Here is a tiny trained network, its code and every weight. The questions are about switching its units off for an input and a target symbol, where a switched-off unit gives its printed mean instead of its output.

import numpy as np


def w(rows, s, z=0):
    codes = np.array(rows[::2]) - 128.0
    scale = np.full(codes.shape[1], s)
    scale[-1] = z or s
    return codes * scale


def f(y):
    return np.maximum(y, 0)


def softmax(a):
    e = np.exp(a - a.max(-1, keepdims=True))
    return e / e.sum(-1, keepdims=True)


def log_softmax(a):
    a = a - a.max(-1, keepdims=True)
    return a - np.log(np.exp(a).sum(-1, keepdims=True))


def net(x, mask):
    ids = ['ΛΠαβγεηξσφ'.index(c) for c in x.split()]
    T = len(ids)
    res = E[ids] + P[:T]
    r = res
    for j in range(2):
        rows = slice(4 * j, 4 * j + 4)
        q, k, v = (r @ M[0][rows].T for M in (Q, K, V))
        z = softmax(np.where(np.tri(T) > 0, q @ k.T / 4**0.5, -1e9)) @ v
        o = O[0][rows]
        res = res + np.where(mask[j], z, o[:, -1]) @ o[:, :-1]
    y = f(res @ A[0][:, :-1].T + A[0][:, -1])
    res = res + np.where(mask[2:14], y, B[0][:, -1]) @ B[0][:, :-1]
    return log_softmax(res[-1] @ U[:, :-1].T + U[:, -1])


Q, K, V, O, A, B = {}, {}, {}, {}, {}, {}
E = w([
[120,77,64],'Λ',
[139,84,58],'Π',
[144,84,80],'α',
[159,75,89],'β',
[123,50,102],'γ',
[181,137,71],'ε',
[130,74,229],'η',
[102,167,177],'ξ',
[53,195,69],'σ',
[6,67,159],'φ',
],0.016)
P = w([
[53,104,183],'0',
[106,2,136],'1',
[93,24,161],'2',
[113,97,202],'3',
[93,111,216],'4',
[85,121,212],'5',
[77,128,232],'6',
],0.0051)
Q[0] = w([
[139,175,55],'h0',
[213,197,126],'h0',
[102,196,110],'h0',
[148,60,56],'h0',
[168,93,156],'h1',
[2,87,25],'h1',
[190,209,21],'h1',
[222,75,112],'h1',
],0.0082)
K[0] = w([
[133,141,156],'h0',
[210,49,141],'h0',
[103,115,102],'h0',
[128,187,254],'h0',
[147,126,201],'h1',
[123,215,203],'h1',
[234,23,56],'h1',
[148,95,111],'h1',
],0.0078)
V[0] = w([
[218,85,105],'h0',
[226,115,148],'h0',
[158,170,1],'h0',
[223,106,103],'h0',
[97,94,75],'h1',
[245,169,171],'h1',
[81,181,127],'h1',
[134,143,118],'h1',
],0.015)
O[0] = w([
[111,17,90,110],'h0',
[187,12,117,67],'h0',
[119,143,4,68],'h0',
[135,42,64,82],'h0',
[13,158,129,173],'h1',
[169,89,108,2],'h1',
[198,211,53,117],'h1',
[124,136,117,106],'h1',
],0.011,0.0091)
A[0] = w([
[145,121,1,207],'n0',
[125,135,70,189],'n1',
[198,153,187,170],'n2',
[25,45,28,2],'n3',
[69,44,143,51],'n4',
[153,123,193,231],'n5',
[192,99,129,129],'n6',
[156,154,80,125],'n7',
[118,144,10,148],'n8',
[158,212,134,193],'n9',
[137,155,76,94],'n10',
[129,53,65,176],'n11',
],0.012,0.0091)
B[0] = w([
[235,152,87,155],'n0',
[217,131,112,156],'n1',
[116,143,91,209],'n2',
[13,114,121,215],'n3',
[116,51,167,204],'n4',
[164,153,57,246],'n5',
[58,192,102,134],'n6',
[2,86,147,134],'n7',
[129,147,54,165],'n8',
[194,60,131,248],'n9',
[179,87,201,138],'n10',
[215,32,98,170],'n11',
],0.0066,0.015)
U = w([
[55,153,92,167],'Λ',
[106,118,48,102],'Π',
[105,100,89,112],'α',
[127,73,108,129],'β',
[56,96,189,127],'γ',
[164,79,62,151],'ε',
[176,54,254,99],'η',
[227,119,105,208],'ξ',
[121,202,27,157],'σ',
[56,173,217,2],'φ',
],0.0087,0.0094)

Each question gives the input, a string of symbols that net reads in full, and the target symbol t.
The units are the heads (4 rows each of Q, K, V and O) and the neurons (one row each of A and B). Each row of codes is followed by its name. A weight is (code - 128) times the scale printed after its matrix; where a second scale follows, it is the last column's (O, A, B and U).
mask holds one flag per unit, heads first, then neurons. A switched-off unit (its flag False) gives its mean, the last column of its rows in O or B, instead of its output. The means were averaged over made-up inputs and are rounded, as every weight is.
A unit's drop is (log p(t) with every unit on - log p(t) with that unit switched off) / (log p(t) with every unit on - log p(t) with every unit switched off).
The circuit of an input: a set's keep is (log p(t) with only the set's units on - log p(t) with every unit switched off) / (log p(t) with every unit on - log p(t) with every unit switched off). Starting from the 12 units with the biggest drops (on a tie, the unit counted first), units are removed one at a time, each time the one whose removal leaves the highest keep (on an exact tie, the one counted first), for as long as the keep stays at least 0.8.
circuit, biggest first: the units of the circuit, biggest drop first
unit that matters most: the unit with the biggest drop
heads that matter: for each layer, one digit per head in row order, 1 if its drop is at least 0.15 and else 0, layers parted by /
input γ Λ γ β, target γ: circuit, biggest first	[h1, n3, h0, n4]
input Λ Λ Λ, target Λ: circuit, biggest first	[h1, n3, h0]
input Λ Λ Π Λ σ, target σ: circuit, biggest first	[h0, n8]
input γ Λ Λ Λ η γ β, target η: circuit, biggest first	[h0, h1]
input Λ φ γ Λ, target φ: circuit, biggest first	[h1, h0]
input η Λ γ, target η: circuit, biggest first	[h0]
input η φ γ ξ ξ, target ξ: circuit, biggest first	[h1, n3]
input η γ ξ η η ξ β, target ξ: circuit, biggest first	[h1, n3]
input α β Λ σ α, target σ: heads that matter	10
input Λ γ β, target γ: heads that matter	01
input Λ Π ε β Λ, target ε: heads that matter	10
input Λ φ γ Λ φ φ α, target φ: heads that matter	11
input Λ φ σ, target φ: circuit, biggest first	[h0, n5]
input β γ Λ, target γ: heads that matter	01
input σ σ Π, target σ: circuit, biggest first	[h0]
input Λ ε γ Λ σ Λ Π, target σ: circuit, biggest first	[h0, n4]
input Π γ α, target γ: heads that matter	01
input ε Λ Λ ε, target ε: heads that matter	10
input σ γ ξ, target σ: heads that matter	11
input ξ ξ β Λ ξ, target ξ: unit that matters most	h1
input γ Λ γ ξ Λ ξ η, target ξ: heads that matter	01
input γ γ Π α, target γ: heads that matter	11
